Here is a tiny trained network, its code and every weight. The questions are about switching its units off for an input and a class, where a switched-off unit gives its printed mean instead of its output.

import numpy as np


def w(rows, s, z=0):
    codes = np.array(rows[::2]) - 128.0
    scale = np.full(codes.shape[1], s)
    scale[-1] = z or s
    return codes * scale


def norm(h):
    return h / np.sqrt((h * h).mean(-1, keepdims=True) + 1e-5)


def f(y):
    return y / 2 * (1 + np.tanh(0.7978845608 * (y + 0.044715 * y**3)))


def log_softmax(a):
    a = a - a.max(-1, keepdims=True)
    return a - np.log(np.exp(a).sum(-1, keepdims=True))


def net(x, mask):
    res = np.array(x, float).reshape(1, 4) / 4 @ E
    u = 0
    for l in range(4):
        y = f(norm(res) @ A[l][:, :-1].T + A[l][:, -1])
        res = res + np.where(mask[u : u + 3], y, B[l][:, -1]) @ B[l][:, :-1]
        u += 3
    return log_softmax(norm(res)[-1] @ U[:, :-1].T + U[:, -1])


A, B = {}, {}
E = w([
[125,115,232,112,63,139,95],'x0',
[138,184,160,136,118,254,172],'x1',
[154,140,245,66,115,123,141],'x2',
[125,192,155,131,107,68,114],'x3',
],0.0068)
A[0] = w([
[72,87,67,119,97,120,81,161],'0.n0',
[118,124,254,69,137,54,142,4],'0.n1',
[151,124,198,91,78,81,126,65],'0.n2',
],0.0074,0.0017)
B[0] = w([
[103,76,254,223,158,96,173,195],'0.n0',
[125,156,98,42,86,115,7,255],'0.n1',
[173,70,167,145,121,99,34,207],'0.n2',
],0.0084,0.0044)
A[1] = w([
[218,64,98,126,185,195,92,216],'1.n0',
[155,153,95,121,168,204,253,134],'1.n1',
[126,186,43,160,71,80,121,8],'1.n2',
],0.0061,0.0013)
B[1] = w([
[16,127,178,166,171,151,205,202],'1.n0',
[255,96,45,220,85,61,144,254],'1.n1',
[93,122,175,171,213,153,111,138],'1.n2',
],0.0058,0.0036)
A[2] = w([
[96,98,1,58,79,88,177,5],'2.n0',
[103,126,2,62,176,109,126,114],'2.n1',
[137,142,127,223,106,202,179,45],'2.n2',
],0.0069,0.0033)
B[2] = w([
[174,79,142,148,117,24,70,114],'2.n0',
[231,198,158,111,140,18,129,176],'2.n1',
[127,172,106,144,2,129,78,252],'2.n2',
],0.0069,0.0029)
A[3] = w([
[132,190,177,14,166,244,153,109],'3.n0',
[187,103,85,171,255,25,205,105],'3.n1',
[88,124,175,234,129,109,104,252],'3.n2',
],0.0082,0.0035)
B[3] = w([
[106,95,83,152,177,82,162,165],'3.n0',
[182,216,43,187,45,251,156,253],'3.n1',
[111,127,119,117,177,105,154,224],'3.n2',
],0.014,0.0073)
U = w([
[30,1,184,178,224,74,170,215],'0',
[160,158,63,219,43,214,190,168],'1',
[194,112,203,3,86,79,15,3],'2',
],0.0097,0.0015)

Each question gives the input, the list of numbers given to net, and the class t.
The units are the neurons (one row each of A and B). Each row of codes is followed by its name. A weight is (code - 128) times the scale printed after its matrix; where a second scale follows, it is the last column's (A, B and U).
mask holds one flag per neuron, layer by layer. A switched-off neuron (its flag False) gives its mean, the last column of its row in B, instead of its output. The means were averaged over made-up inputs and are rounded, as every weight is.
A unit's drop is (log p(t) with every unit on - log p(t) with that unit switched off) / (log p(t) with every unit on - log p(t) with every unit switched off).
The circuit of an input: a set's keep is (log p(t) with only the set's units on - log p(t) with every unit switched off) / (log p(t) with every unit on - log p(t) with every unit switched off). Starting from all 12 units, units are removed one at a time, each time the one whose removal leaves the highest keep (on an exact tie, the one counted first), for as long as the keep stays at least 0.8.
circuit, biggest first: the units of the circuit, biggest drop first
top k neurons: the k neurons with the biggest drops, biggest first
top k neurons in layer l: the k neurons of layer l with the biggest drops, biggest first
drop of u: that unit's drop, to one decimal
input [7,4,-1,0], class 0: top 3 neurons -> 3.n1, 3.n0, 1.n1
input [1,-1,-4,-2], class 0: circuit, biggest first -> 3.n1
input [-2,-5,4,-4], class 2: circuit, biggest first -> 3.n1, 0.n1
input [-8,-1,8,1], class 2: circuit, biggest first -> 0.n1, 3.n1
input [6,6,3,1], class 0: circuit, biggest first -> 3.n1, 3.n0
input [-5,-3,4,3], class 2: top 2 neurons -> 0.n1, 1.n1
input [-7,1,7,2], class 2: top 2 neurons in layer 0 -> 0.n1, 0.n0
input [5,1,-6,-4], class 0: top 2 neurons -> 3.n1, 0.n0
input [4,5,3,1], class 0: circuit, biggest first -> 3.n1, 3.n0
input [-1,-6,5,-8], class 0: top 3 neurons -> 3.n1, 1.n1, 1.n0
input [8,8,4,3], class 2: top 2 neurons -> 3.n1, 0.n1
input [4,-5,-3,6], class 0: top 2 neurons in layer 3 -> 3.n1, 3.n2
input [-4,1,8,1], class 2: drop of 0.n1 -> 0.8
input [4,-2,2,1], class 2: drop of 1.n1 -> 0.0
input [3,-1,-4,7], class 0: circuit, biggest first -> 3.n1
input [8,-3,-6,-6], class 0: drop of 3.n1 -> 0.1
